Here is a tiny trained network, its code and every weight. The questions are about switching its units off for an input and a class, where a switched-off unit gives its printed mean instead of its output.

import numpy as np


def w(rows, s, z=0):
    codes = np.array(rows[::2]) - 128.0
    scale = np.full(codes.shape[1], s)
    scale[-1] = z or s
    return codes * scale


def f(y):
    return np.maximum(y, 0)


def log_softmax(a):
    a = a - a.max(-1, keepdims=True)
    return a - np.log(np.exp(a).sum(-1, keepdims=True))


def net(x, mask):
    res = np.array(x, float).reshape(1, 5) / 4 @ E
    y = f(res @ A[0][:, :-1].T + A[0][:, -1])
    res = res + np.where(mask, y, B[0][:, -1]) @ B[0][:, :-1]
    return log_softmax(res[-1] @ U[:, :-1].T + U[:, -1])


A, B = {}, {}
E = w([
[176,104,85,246,98,40,73,205,104,72,120,107],'x0',
[254,104,149,127,167,100,152,80,134,124,153,91],'x1',
[189,40,174,109,115,52,145,154,81,106,232,74],'x2',
[64,112,171,114,125,72,146,144,164,112,153,160],'x3',
[51,135,171,100,160,114,68,206,49,129,117,142],'x4',
],0.0095)
A[0] = w([
[254,105,145,140,87,112,172,135,148,91,169,83,178],'neuron 0',
[106,68,177,145,180,95,107,118,82,107,167,70,131],'neuron 1',
[109,57,249,88,169,96,57,191,102,100,148,56,178],'neuron 2',
[144,198,68,249,119,113,56,198,90,105,119,86,179],'neuron 3',
[157,130,94,99,68,166,155,33,189,93,122,108,252],'neuron 4',
[127,91,209,125,157,76,96,141,27,68,146,90,156],'neuron 5',
],0.0066,0.0025)
B[0] = w([
[97,72,57,204,178,42,174,163,12,255,183,94,235],'neuron 0',
[155,82,154,110,55,99,100,150,79,193,119,127,198],'neuron 1',
[209,184,201,66,156,136,151,161,62,62,159,230,241],'neuron 2',
[152,152,43,187,37,131,26,100,157,96,159,170,254],'neuron 3',
[25,127,128,99,206,86,109,73,108,104,109,42,235],'neuron 4',
[216,101,103,94,109,120,98,194,37,130,182,241,227],'neuron 5',
],0.0081,0.009)
U = w([
[152,178,33,196,58,151,80,135,162,61,59,129,123],'0',
[233,115,169,91,99,111,128,164,98,122,183,198,50],'1',
[2,197,177,55,127,209,144,106,185,139,75,112,252],'2',
[135,27,68,200,180,79,152,116,125,199,135,42,49],'3',
],0.0078,0.003)

Each question gives the input, the list of numbers given to net, and the class t.
The units are the neurons (one row each of A and B). Each row of codes is followed by its name. A weight is (code - 128) times the scale printed after its matrix; where a second scale follows, it is the last column's (A, B and U).
mask holds one flag per neuron, in row order. A switched-off neuron (its flag False) gives its mean, the last column of its row in B, instead of its output. The means were averaged over made-up inputs and are rounded, as every weight is.
A unit's drop is (log p(t) with every unit on - log p(t) with that unit switched off) / (log p(t) with every unit on - log p(t) with every unit switched off).
The circuit of an input: a set's keep is (log p(t) with only the set's units on - log p(t) with every unit switched off) / (log p(t) with every unit on - log p(t) with every unit switched off). Starting from all 6 units, units are removed one at a time, each time the one whose removal leaves the highest keep (on an exact tie, the one counted first), for as long as the keep stays at least 0.8.
units of the circuit, in order: the units of the circuit, biggest drop first
k most important neurons: the k neurons with the biggest drops, biggest first
drop when u is switched off: that unit's drop, to one decimal
input [6,4,8,3,-8], class 3: units of the circuit, in order -> (neuron 0)
input [1,4,-3,-1,4], class 0: units of the circuit, in order -> (neuron 2; neuron 0)
input [7,5,-5,0,-5], class 3: 3 most important neurons -> (neuron 0; neuron 2; neuron 4)
input [0,0,-6,2,-2], class 2: 3 most important neurons -> (neuron 3; neuron 0; neuron 5)
input [-4,2,-2,-2,7], class 2: 4 most important neurons -> (neuron 0; neuron 5; neuron 3; neuron 1)
input [-2,1,-4,-2,7], class 2: 2 most important neurons -> (neuron 5; neuron 3)
input [-7,3,-1,-2,-8], class 3: 2 most important neurons -> (neuron 0; neuron 2)
input [-4,-2,1,-5,3], class 2: units of the circuit, in order -> (neuron 5; neuron 0)
input [-7,-6,3,7,6], class 1: 2 most important neurons -> (neuron 2; neuron 4)
input [-6,3,-1,3,-7], class 3: 2 most important neurons -> (neuron 2; neuron 0)
input [4,-5,4,-7,-1], class 0: 2 most important neurons -> (neuron 3; neuron 2)
input [3,4,-3,-3,3], class 0: drop when neuron 3 is switched off -> 0.1
input [-1,-8,6,6,-8], class 3: drop when neuron 2 is switched off -> 0.2
input [4,7,-2,2,-1], class 3: units of the circuit, in order -> (neuron 0)
input [5,7,4,-8,-1], class 3: drop when neuron 0 is switched off -> 4.0
